Below is a small trained network, with its code and all its weights. Each question gives an input and a class and asks what happens when units are switched off, that is, made to give their printed mean instead of their output.

import numpy as np


def w(rows, s, z=0):
    codes = np.array(rows[::2]) - 128.0
    scale = np.full(codes.shape[1], s)
    scale[-1] = z or s
    return codes * scale


def f(y):
    return y / 2 * (1 + np.tanh(0.7978845608 * (y + 0.044715 * y**3)))


def log_softmax(a):
    a = a - a.max(-1, keepdims=True)
    return a - np.log(np.exp(a).sum(-1, keepdims=True))


def net(x, mask):
    res = np.array(x, float).reshape(1, 6) / 4 @ E
    y = f(res @ A[0][:, :-1].T + A[0][:, -1])
    res = res + np.where(mask, y, B[0][:, -1]) @ B[0][:, :-1]
    return log_softmax(res[-1] @ U[:, :-1].T + U[:, -1])


A, B = {}, {}
E = w([
[111,190,46,77,34,138,69,133,55,39,103],'x0',
[22,27,87,44,101,170,213,143,113,150,133],'x1',
[155,118,132,144,75,146,120,99,135,129,80],'x2',
[126,148,89,211,178,30,228,141,120,68,16],'x3',
[162,83,25,254,151,208,73,126,72,184,74],'x4',
[101,111,137,131,171,127,100,84,181,132,65],'x5',
],0.0065)
A[0] = w([
[172,96,41,193,137,196,114,120,96,176,114,167],'n0',
[214,191,180,188,137,62,45,110,121,137,159,182],'n1',
[148,75,179,67,113,169,3,134,116,161,174,83],'n2',
[194,146,115,114,132,107,96,97,149,128,126,63],'n3',
[130,188,22,60,92,159,73,146,111,24,102,114],'n4',
[78,145,123,81,153,103,145,121,135,127,161,251],'n5',
],0.0072,0.0028)
B[0] = w([
[137,122,45,59,87,99,177,145,205,46,142,238],'n0',
[64,56,93,97,116,182,254,111,139,102,93,254],'n1',
[160,51,163,141,68,43,76,169,75,50,61,229],'n2',
[80,184,69,89,122,174,127,150,39,149,169,143],'n3',
[91,45,208,159,93,178,75,145,179,131,132,247],'n4',
[110,62,77,142,80,119,194,121,143,62,122,190],'n5',
],0.0087,0.0068)
U = w([
[164,88,127,195,133,1,120,183,34,91,19,143],'0',
[141,144,81,72,119,108,144,129,183,98,137,140],'1',
[111,118,98,148,107,115,135,59,129,126,134,214],'2',
[74,107,104,105,133,193,177,113,91,150,96,88],'3',
[140,125,128,128,153,150,128,144,117,109,111,179],'4',
[94,97,168,199,131,202,121,145,162,168,131,125],'5',
[163,208,128,159,172,139,77,73,42,190,163,39],'6',
[124,254,129,150,162,146,60,124,36,251,116,1],'7',
],0.0074,0.0039)

Each question gives the input, the list of numbers given to net, and the class t.
The units are the neurons (one row each of A and B). Each row of codes is followed by its name. A weight is (code - 128) times the scale printed after its matrix; where a second scale follows, it is the last column's (A, B and U).
mask holds one flag per neuron, in row order. A switched-off neuron (its flag False) gives its mean, the last column of its row in B, instead of its output. The means were averaged over made-up inputs and are rounded, as every weight is.
A unit's drop is (log p(t) with every unit on - log p(t) with that unit switched off) / (log p(t) with every unit on - log p(t) with every unit switched off).
The circuit of an input: a set's keep is (log p(t) with only the set's units on - log p(t) with every unit switched off) / (log p(t) with every unit on - log p(t) with every unit switched off). Starting from all 6 units, units are removed one at a time, each time the one whose removal leaves the highest keep (on an exact tie, the one counted first), for as long as the keep stays at least 0.8.
circuit, biggest first: the units of the circuit, biggest drop first
top k neurons: the k neurons with the biggest drops, biggest first
drop of u: that unit's drop, to one decimal
input [-4,-8,-3,5,7,7], class 3: top 2 neurons	n1; n2
input [6,1,2,-5,0,-2], class 5: circuit, biggest first	n4
input [6,-7,3,4,-6,5], class 3: circuit, biggest first	n1; n2; n0
input [8,-4,-1,4,-5,1], class 5: circuit, biggest first	n4; n2
input [3,-8,2,-3,5,4], class 3: top 2 neurons	n1; n3
input [-1,-5,2,-1,1,2], class 3: circuit, biggest first	n1; n2
input [-6,-8,1,-7,-7,-1], class 3: top 3 neurons	n1; n3; n0
input [-5,-7,-5,-2,-5,0], class 3: top 2 neurons	n1; n0
input [7,-6,2,6,7,-7], class 1: circuit, biggest first	n0; n2
input [8,-7,-7,7,-1,-8], class 4: circuit, biggest first	n2; n4
input [-1,3,-6,1,6,6], class 1: circuit, biggest first	n0; n4
input [0,4,3,2,4,1], class 1: top 2 neurons	n0; n2
input [-5,0,3,4,8,-2], class 1: top 2 neurons	n0; n2
input [6,-8,4,-1,1,-2], class 3: top 2 neurons	n1; n3
input [8,3,-5,6,6,8], class 4: circuit, biggest first	n2; n4; n1
input [-1,-6,-5,6,5,7], class 4: circuit, biggest first	n2
input [-6,-2,5,-6,5,4], class 0: top 2 neurons	n2; n4
input [5,3,-7,-7,3,-7], class 0: top 2 neurons	n2; n1
input [0,-4,7,6,0,-3], class 2: top 2 neurons	n2; n1
input [7,-6,3,-6,8,-5], class 1: top 2 neurons	n0; n1
input [8,-7,1,2,7,-4], class 5: top 3 neurons	n4; n2; n5
input [3,1,-4,-8,4,-1], class 0: drop of n2	0.9
input [7,4,4,6,3,0], class 5: drop of n2	0.3
